Each row has a name. Each question is about the rows just above it.

j495: [149 109 142 105 156  86  90  86 115 155 115 135 174 115 151  79 115 115]
j588: [145 129 150 164 108 131 164 159 155 153 112 126 151 109 157 108 139  68]
j197: [ 98 129 129 151 129 114 207 104 172  89 117 129 116 122  95 173 102  63]
j135: [ 69 167  82 144 119  82 167 149 147  72 100 137 148  74 185 183 102 170]
j437: [145 129 150 164 108 131 164 159 155 153 112 123  99 161 155 155 155 132]
j859: [123 129 123 164 108 131 123 112 155 153 112 123  99 161  96 153 135 132]
Repeated in j197: : [129]
Whose row is [ 98 129 129 151 129 114 207 104 172  89 117 129 116 122  95 173 102  63]? : j197
The row with [ 69 167  82 144 119  82 167 149 147  72 100 137 148  74 185 183 102 170] is : j135
Whose row is [123 129 123 164 108 131 123 112 155 153 112 123  99 161  96 153 135 132]? : j859
Whose row is [145 129 150 164 108 131 164 159 155 153 112 126 151 109 157 108 139  68]? : j588
Whose row is [145 129 150 164 108 131 164 159 155 153 112 123  99 161 155 155 155 132]? : j437

j197: [155 117 107 140 148 140 106]
j495: [147 129 129 107 150 129 129]
j859: [112 145 112 122 112 124 135]
j542: [109 129 171 153 118 128 118]
j503: [101 125 162 122 112 124 135]
j437: [147 162 131 113 126 190 104]
j785: [120 122 105 121 133  95 180]
j588: [163 152 115 110 135 162 162]
Which value appears more than once in j588? : [162]
Repeated in j495: : [129]
Which value appears more than once in j859? : [112]

j43: [140 136 101 159 108 119 149 125 136 159 143 173 157 153 176 157 147 132
 173 101 116]
j542: [118 154 124 145 126 138 133 139 167 100 132 167 167 152 103 132 128 129
 130 167 126]
j495: [139 107 114 125 125 131 160 129 141 111 169 143 125 148 102 166 179 102
 187 111 120]
The row with [139 107 114 125 125 131 160 129 141 111 169 143 125 148 102 166 179 102
 187 111 120] is : j495
Whose row is [140 136 101 159 108 119 149 125 136 159 143 173 157 153 176 157 147 132
 173 101 116]? : j43

j135: [102 133 108  87  46 180 110 152 121]
j197: [111 109 101 108 109 141 154 167 112]
j503: [111 109 101 108  77 141 154  77 155]
j859: [102 133 108  87  46 153 110 153 121]
The value that j859 holds more than once: : [153]
Repeated in j197: : [109]
Repeated in j503: : [77]
Whose row is [102 133 108  87  46 180 110 152 121]? : j135

j135: [155 122 191 114 161  99 122  99 156 111]
j588: [125 105  99  81 192 129  65  81 171 173]
j647: [103 149  87  58 125 211 138 136  82 183]
j859: [137 167 124 146 153 145  71  67 148 162]
j495: [103 149  87  58 125 211 138 136  82 114]
j785: [149 124 195 121 165 110 131  98 154  94]
j43: [103 149  87 110 125 211 110 136  82 114]
j503: [179 131 135 125  76  92 163 131 137 170]
j857: [102 149  86  99 123 154 112 144  98  94]
j542: [ 85 110 132 194  98 112 163 197 101  67]
j197: [108 124 195 121 165 110 131  98 154  94]
j437: [126 168 128 137 144 163  87  67 139 156]
Repeated in j588: : [81]
Which value appears more than once in j43? : [110]
Repeated in j503: : [131]

j857: [147 105 147 139 147 119 139 118 147]
j495: [128 135 114  81  81 108 143 128  81]
j503: [128 141 141 110 127 141 110 127 110]
Whose row is [147 105 147 139 147 119 139 118 147]? : j857
Where do [128 141 141 110 127 141 110 127 110] appear? : j503

j588: [134 118 106 103 104 163 190 104 114]
j503: [121 116 146 167 119 150 125 157 121]
j785: [151 108  96  91 147 124  91 147  91]
j859: [ 93 133 108 135 129 114 181 156 162]
j857: [ 70  70 128 110 155 126  70 145 145]
j437: [105 101 135 120 128  98 166 156 156]
j197: [139 159 141 109 129 101 107 104 152]
Which value appears more than once in j437? : [156]
Repeated in j588: : [104]

j857: [126 130 127 126 131 127 131 128 126 128 129 128 126 127 129 128 130]
j542: [197  73 170 164  94 153 140 116 203 130  95 130 184 149  97 130  80]
j503: [148 111 141 137 106 136 130 122 153 129 117 129 146 134 120 129 136]
j197: [128 129 128 129 127 127 130 131 124 128 129 128 125 128 126 126 130]
j588: [128 130 125 131 126 126 132 135 121 128 130 128 124 129 125 125 131]
j785: [197  73 170 164  97  97  97 116 203 130  95 130 184 149  97 130  80]
j437: [111 147 111 123 145 116 133 144  93 127 141 126 105 124 131 122 148]
Which value appears more than once in j437? : [111]
Whose row is [128 129 128 129 127 127 130 131 124 128 129 128 125 128 126 126 130]? : j197
Which value appears more than once in j542? : [130]

j785: [126  67 118 135  79  92 177 158]
j437: [ 99 153 196 167  64  56 178  99]
j495: [115 140 191  62 100 170  71  80]
j859: [131 183 191 131 140 141 191 131]
j135: [131 183 191 113 159  65 100 124]
Repeated in j437: : [99]
Whose row is [131 183 191 113 159  65 100 124]? : j135
Whose row is [126  67 118 135  79  92 177 158]? : j785
Whose row is [ 99 153 196 167  64  56 178  99]? : j437

j859: [138 112 110 157  92 121 107 181 142  89 103 150 163 146 136 120 125 152
 152 138 120 148 117 129 128 122 154 129  91 107  56 127 120 152 107  82
 139 152 120 123 122 116 114  97 148 144 103 153 155 123]
j785: [133 117 110 161  92 114 113 179 152 100 118 150 164 145 141 119 127 143
 113 110 128 139 113 146 141 120 158 123  91 113  61 128 120 144 109  94
 129 125 133 134 121 102 110  89 141 149 113 150 159 116]
j135: [141 111 111 134 114 137  82 165 104  85 123 156 149 131 127 131 111 159
 135 155 108 165 128  96  89 123 130 143 104  98  80 112 139 127 130  83
 153 137 140 103 132 153 124 134 156 120  91 141 134 144]
j197: [144 111 109 141 101 133  89 175 118  87 128 161 154 138 129 124 122 158
 130 145 114 156 124 106  98 123 140 141  99 103  66 111 136 137 124  79
 151 140 143 107 126 143 117 114 158 127  97 150 140 136]
Whose row is [141 111 111 134 114 137  82 165 104  85 123 156 149 131 127 131 111 159
 135 155 108 165 128  96  89 123 130 143 104  98  80 112 139 127 130  83
 153 137 140 103 132 153 124 134 156 120  91 141 134 144]? : j135
Whose row is [144 111 109 141 101 133  89 175 118  87 128 161 154 138 129 124 122 158
 130 145 114 156 124 106  98 123 140 141  99 103  66 111 136 137 124  79
 151 140 143 107 126 143 117 114 158 127  97 150 140 136]? : j197
The row with [138 112 110 157  92 121 107 181 142  89 103 150 163 146 136 120 125 152
 152 138 120 148 117 129 128 122 154 129  91 107  56 127 120 152 107  82
 139 152 120 123 122 116 114  97 148 144 103 153 155 123] is : j859

j785: [131 111  92 102 146 107 115 123 123 136 146 101 110]
j437: [153 134 144 116 114 114 145 121 154  97  92 136 121]
j857: [121 156 147 145 119 119 112 139 119 106 160 146 122]
j588: [105  87 102 128 159 166 131 115 126 102 102  99 102]
j859: [124 141 108 138 132 166 136 136 120 152 134 130 138]
j135: [157  68  68 134 144  97 127 128 159  68 134 176  68]
j503: [143 104  83 108 138 123 142 144 140 141 166  90 126]
Which value appears more than once in j857? : [119]
Whose row is [153 134 144 116 114 114 145 121 154  97  92 136 121]? : j437
Whose row is [124 141 108 138 132 166 136 136 120 152 134 130 138]? : j859
Where do [131 111  92 102 146 107 115 123 123 136 146 101 110] appear? : j785
The value that j588 holds more than once: : [102]

j785: [155 140 107 172 172  93 165]
j43: [124 169  90 169 169 169 117]
j437: [155 189 109 133 142 109 131]
j197: [121 133 144 132  62 163  95]
j135: [112 112 140 112 151 111 112]
Repeated in j43: : [169]
The value that j135 holds more than once: : [112]
Which value appears more than once in j785? : [172]

j197: [113 150  95  62 113 113 174 113 174 174 113 174 172]
j542: [ 90 101  90 123  76  52 148  90 140 167  52 159 161]
j437: [ 89 150  95  62 116 113 144 111 127 171 147 151 172]
j857: [ 62 150  95  62 116 113 144 113 127 171 147  62 172]
Whose row is [ 90 101  90 123  76  52 148  90 140 167  52 159 161]? : j542
Whose row is [113 150  95  62 113 113 174 113 174 174 113 174 172]? : j197
Whose row is [ 62 150  95  62 116 113 144 113 127 171 147  62 172]? : j857

j495: [147 138 157 106 165 120 112 119 122 161 111 110 106 143 158 134 127 109
 127 117 108 113 147 139 110 109 111 140 112 112 134 138 139 155 136 141
 112 135 135 159 143 115 106 107 112 144 110]
j542: [117 125  83 160  79 116 167 119 135  77 139 125 160 137  79 145 113 114
 145 138 116 136 147  94 137 150 139 146 100 130 145 143 112  90 134 146
 108  97 132  84 138 127 165 124 143 122 116]
j197: [150 143 138 122 132 111 148 110 142 136 115 110 120 155 142 148 106 106
 147 119 101 116 153 114 107 117 110 150 111 111 151 150 142 135 150 151
 104 112 148 138 149 106 118 105 159 146 100]
j135: [121  96 111 146 110 161 151 151 100 109 120 123 141 126 111 104 169 132
  97 156 130 119 126 129 146 151 140 103 136 117 137  98 103 111  85 108
 128 132  91 111  86 161 139 135 134 131 132]
j859: [144 130 162 108 164 129 100 127 112 163 113 116 104 143 166 120 135 113
 118 127 112 111 136 137 121 121 114 129 135 112 132 123 131 156 125 126
 120 135 126 159 126 127 102 116 140 145 113]
j503: [146 150 149 113 151 106 115 109 139 146 122 116 113 144 146 141 103 110
 142 112 112 122 144 122 108 115 111 144 116 124 131 149 143 147 151 147
 116 119 150 145 151 108 111 113 146 142 109]
j647: [ 97 141 134 121 138 125 123 134 139 133 144 163 117  89 132 126 119 169
 131 114 188 142  91 139 131 117 132 123 142 160  93 127 146 142 137 113
 177 150 142 140 133 128 119 155  81 100 184]
Whose row is [144 130 162 108 164 129 100 127 112 163 113 116 104 143 166 120 135 113
 118 127 112 111 136 137 121 121 114 129 135 112 132 123 131 156 125 126
 120 135 126 159 126 127 102 116 140 145 113]? : j859
[ 97 141 134 121 138 125 123 134 139 133 144 163 117  89 132 126 119 169
 131 114 188 142  91 139 131 117 132 123 142 160  93 127 146 142 137 113
 177 150 142 140 133 128 119 155  81 100 184] is in which row? : j647
[147 138 157 106 165 120 112 119 122 161 111 110 106 143 158 134 127 109
 127 117 108 113 147 139 110 109 111 140 112 112 134 138 139 155 136 141
 112 135 135 159 143 115 106 107 112 144 110] is in which row? : j495

j857: [110  94 105 144 159]
j859: [115  94 115 115 115]
j495: [152 113 112  98 140]
j197: [133 181 178  98 106]
j647: [110 166 151 144 114]
j542: [ 86  86 146 146 166]
j437: [128 128 128 128 128]
j503: [139 100 100 100 128]
The value that j437 holds more than once: : [128]
Whose row is [ 86  86 146 146 166]? : j542
The value that j859 holds more than once: : [115]
Which row holds [110  94 105 144 159]? : j857
Whose row is [139 100 100 100 128]? : j503
Which value appears more than once in j503? : [100]

j647: [ 85 134  99 167 123 164 164 118  98 136 163  82 149 165  95 173 163  97
 110 128 108 136 155 100 166  94 166 170 143 186 143 171 118 136 141 184
  88]
j857: [ 97 123  93 162 138 126 100 122 182 142 162  88 162 162 116  79 118 159
  86 106 126 101 162  91 113 156 162 162 133 161 155  66  88 156 131 162
 101]
j785: [158  60 145  95 193  94 103  76 147 182  96 159 124  92 141 113  96 120
 170 117 114 105 104 173 105 116  92 114 178  91 109 128 169  98 193  93
 147]
j197: [134 163 118 102  91 103  86 164 171  93 136 147  82 122 161  75 164 169
  87 145 161 131 135  93  93 168 128  86  90 105 148  79  85  96  90 106
 139]
Whose row is [ 85 134  99 167 123 164 164 118  98 136 163  82 149 165  95 173 163  97
 110 128 108 136 155 100 166  94 166 170 143 186 143 171 118 136 141 184
  88]? : j647
Whose row is [158  60 145  95 193  94 103  76 147 182  96 159 124  92 141 113  96 120
 170 117 114 105 104 173 105 116  92 114 178  91 109 128 169  98 193  93
 147]? : j785
Whose row is [134 163 118 102  91 103  86 164 171  93 136 147  82 122 161  75 164 169
  87 145 161 131 135  93  93 168 128  86  90 105 148  79  85  96  90 106
 139]? : j197
The row with [ 97 123  93 162 138 126 100 122 182 142 162  88 162 162 116  79 118 159
  86 106 126 101 162  91 113 156 162 162 133 161 155  66  88 156 131 162
 101] is : j857

j495: [136 155 128  82  67  82 140 131 129 114 124 134 133 132 126]
j437: [150 153 127 140 144 144 124 142 137 144 120 150 151 133 151]
j785: [136 155 128  91  67  82 140 131 129 114 124 134 133 135 106]
Repeated in j495: : [82]
Which row holds [136 155 128  82  67  82 140 131 129 114 124 134 133 132 126]? : j495
[136 155 128  91  67  82 140 131 129 114 124 134 133 135 106] is in which row? : j785
Whose row is [150 153 127 140 144 144 124 142 137 144 120 150 151 133 151]? : j437

j859: [112 144 163 135 144]
j135: [148 102 162 102 115]
j437: [149 109 134 110 136]
j857: [ 98  95 130 206  82]
j43: [124 134 159 124 124]
j197: [151 102 112 172 116]
j503: [182 182 118  92 118]
j542: [170 114  94 196 139]
j785: [ 58 153 145 139 149]
j495: [127 196 127 127 127]
j588: [ 88 157 134 118 150]
j647: [107 164 164 164 113]
The value that j647 holds more than once: : [164]
[182 182 118  92 118] is in which row? : j503
Repeated in j495: : [127]
Whose row is [ 88 157 134 118 150]? : j588
The value that j859 holds more than once: : [144]
Repeated in j43: : [124]
Whose row is [107 164 164 164 113]? : j647

j647: [129 124 129 129 129 127]
j495: [108  94 128 106 106 189]
j588: [125 125 125 127 120 125]
j503: [153 153  82 123 155 139]
j135: [124 128 131 123 125 126]
The value that j647 holds more than once: : [129]
Whose row is [129 124 129 129 129 127]? : j647
Repeated in j503: : [153]
Repeated in j588: : [125]
The value that j495 holds more than once: : [106]

